Below is a small trained network, with its code and all its weights. Each question gives an input and a target symbol and asks what happens when units are switched off, that is, made to give their printed mean instead of their output.

import numpy as np


def w(rows, s, z=0):
    codes = np.array(rows[::2]) - 128.0
    scale = np.full(codes.shape[1], s)
    scale[-1] = z or s
    return codes * scale


def f(y):
    return np.maximum(y, 0)


def softmax(a):
    e = np.exp(a - a.max(-1, keepdims=True))
    return e / e.sum(-1, keepdims=True)


def log_softmax(a):
    a = a - a.max(-1, keepdims=True)
    return a - np.log(np.exp(a).sum(-1, keepdims=True))


def net(x, mask):
    ids = ['ΘΦβεηπψ'.index(c) for c in x.split()]
    T = len(ids)
    res = E[ids] + P[:T]
    r = res
    for j in range(3):
        rows = slice(2 * j, 2 * j + 2)
        q, k, v = (r @ M[0][rows].T for M in (Q, K, V))
        z = softmax(np.where(np.tri(T) > 0, q @ k.T / 2**0.5, -1e9)) @ v
        o = O[0][rows]
        res = res + np.where(mask[j], z, o[:, -1]) @ o[:, :-1]
    y = f(res @ A[0][:, :-1].T + A[0][:, -1])
    res = res + np.where(mask[3:7], y, B[0][:, -1]) @ B[0][:, :-1]
    return log_softmax(res[-1] @ U[:, :-1].T + U[:, -1])


Q, K, V, O, A, B = {}, {}, {}, {}, {}, {}
E = w([
[182,168,146,65,74,134],'Θ',
[129,174,148,194,211,91],'Φ',
[129,97,107,184,108,163],'β',
[254,120,138,135,99,161],'ε',
[167,215,127,200,143,39],'η',
[112,146,88,141,166,27],'π',
[39,190,163,126,74,143],'ψ',
],0.024)
P = w([
[234,163,201,60,204,170],'0',
[194,153,205,58,138,48],'1',
[162,141,182,63,112,37],'2',
[141,142,156,79,108,43],'3',
[124,145,132,92,108,54],'4',
[109,155,107,103,114,68],'5',
[94,163,88,113,116,78],'6',
[80,176,65,121,121,91],'7',
[66,190,48,128,129,105],'8',
[56,199,26,134,137,114],'9',
[39,218,9,142,143,131],'10',
],0.012)
Q[0] = w([
[65,148,128,61,234,46],'head 1',
[162,224,119,208,196,3],'head 1',
[152,145,152,186,158,121],'head 2',
[178,158,122,241,61,54],'head 2',
[146,65,98,59,104,198],'head 3',
[90,181,129,50,68,74],'head 3',
],0.012)
K[0] = w([
[108,223,158,90,110,134],'head 1',
[22,178,7,135,149,115],'head 1',
[152,112,117,169,137,104],'head 2',
[148,111,19,185,95,125],'head 2',
[183,90,179,82,157,132],'head 3',
[107,168,114,65,130,117],'head 3',
],0.013)
V[0] = w([
[163,191,144,249,103,135],'head 1',
[172,132,40,98,117,118],'head 1',
[142,149,98,48,42,137],'head 2',
[60,152,174,130,91,127],'head 2',
[97,186,145,43,150,113],'head 3',
[45,118,100,191,118,165],'head 3',
],0.012)
O[0] = w([
[153,117,184,248,110,148,235],'head 1',
[110,226,222,64,152,230,168],'head 1',
[139,110,44,190,135,170,125],'head 2',
[72,58,121,136,101,67,88],'head 2',
[232,178,198,164,167,210,206],'head 3',
[167,71,152,91,107,45,2],'head 3',
],0.011,0.0076)
A[0] = w([
[9,58,25,141,109,70,2],'neuron 1',
[228,140,157,90,77,94,147],'neuron 2',
[71,172,52,150,41,160,83],'neuron 3',
[200,167,162,112,155,153,80],'neuron 4',
],0.011,0.006)
B[0] = w([
[70,149,9,145,175,156,145],'neuron 1',
[119,105,125,123,185,181,170],'neuron 2',
[181,97,95,116,92,93,187],'neuron 3',
[93,88,128,131,111,73,253],'neuron 4',
],0.016,0.018)
U = w([
[132,131,130,166,186,247,254],'Θ',
[138,44,149,134,74,61,186],'Φ',
[143,105,100,164,129,86,72],'β',
[145,118,118,167,158,131,54],'ε',
[131,137,125,187,157,146,30],'η',
[129,142,123,137,159,128,200],'π',
[162,107,114,160,184,139,79],'ψ',
],0.015,0.0088)

Each question gives the input, a string of symbols that net reads in full, and the target symbol t.
The units are the heads (2 rows each of Q, K, V and O) and the neurons (one row each of A and B). Each row of codes is followed by its name. A weight is (code - 128) times the scale printed after its matrix; where a second scale follows, it is the last column's (O, A, B and U).
mask holds one flag per unit, heads first, then neurons. A switched-off unit (its flag False) gives its mean, the last column of its rows in O or B, instead of its output. The means were averaged over made-up inputs and are rounded, as every weight is.
A unit's drop is (log p(t) with every unit on - log p(t) with that unit switched off) / (log p(t) with every unit on - log p(t) with every unit switched off).
The circuit of an input: a set's keep is (log p(t) with only the set's units on - log p(t) with every unit switched off) / (log p(t) with every unit on - log p(t) with every unit switched off). Starting from all 7 units, units are removed one at a time, each time the one whose removal leaves the highest keep (on an exact tie, the one counted first), for as long as the keep stays at least 0.8.
circuit, biggest first: the units of the circuit, biggest drop first
unit that matters most: the unit with the biggest drop
k most important neurons: the k neurons with the biggest drops, biggest first
which heads matter: for each layer, one digit per head in row order, 1 if its drop is at least 0.15 and else 0, layers parted by /
drop when u is switched off: that unit's drop, to one decimal
input π β Φ Φ π Φ β, target Φ: 3 most important neurons	neuron 2; neuron 1; neuron 3
input β ε β η ψ ψ β π π ε, target Φ: circuit, biggest first	neuron 3; head 3
input β π π ψ ε, target Θ: unit that matters most	neuron 2
input η η β η Φ ε Θ β, target Φ: which heads matter	101
input β Φ β π β ψ β β β π Φ, target π: which heads matter	101
input Θ β β π ε Φ, target π: which heads matter	100
input ε β ε β ψ π π η β π η, target π: circuit, biggest first	head 1; head 3
input β ε ε ψ π ε, target β: circuit, biggest first	head 3; neuron 3
input ε β β ε ψ Θ ε ε ε, target β: circuit, biggest first	neuron 3; head 3
input Θ η Φ, target η: which heads matter	101
input π ψ β Θ ε β β, target β: 3 most important neurons	neuron 1; neuron 3; neuron 4
input Φ ε ε Φ Θ β ε η ε η Φ, target η: circuit, biggest first	head 1; neuron 2
input ε β β ψ, target Θ: circuit, biggest first	head 3; neuron 2
input Φ ψ Θ η, target ψ: circuit, biggest first	neuron 2; head 1; head 3
input η ψ Φ, target ψ: circuit, biggest first	neuron 2; head 1; head 3
input β η π β π π β ε ψ π, target ψ: 2 most important neurons	neuron 2; neuron 4
input η β β ε Θ, target Θ: which heads matter	000
input β ε π π β η, target π: circuit, biggest first	head 1
input β Φ Φ ε ψ Φ π Φ β η π, target π: circuit, biggest first	head 1; head 2
input β β η β ε, target Θ: unit that matters most	neuron 4
input η π Φ π ψ η, target ψ: circuit, biggest first	neuron 2; head 3; head 1
input Θ π Φ β β η Φ ε ψ β ε, target Φ: 2 most important neurons	neuron 4; neuron 3
input π ε Θ Θ Θ Θ, target β: 2 most important neurons	neuron 4; neuron 3
input π ε ε β β ε β β ε π β, target β: 3 most important neurons	neuron 3; neuron 1; neuron 2
input ε β π ψ π Φ Θ β β Φ, target β: 2 most important neurons	neuron 1; neuron 2
input Θ ε β, target Θ: drop when neuron 4 is switched off	3.4
input β ψ ε Φ, target ψ: drop when neuron 3 is switched off	0.2
input β ε ψ, target Θ: circuit, biggest first	head 3
input η ψ Φ β Θ β β ψ ψ, target β: drop when head 1 is switched off	1.0
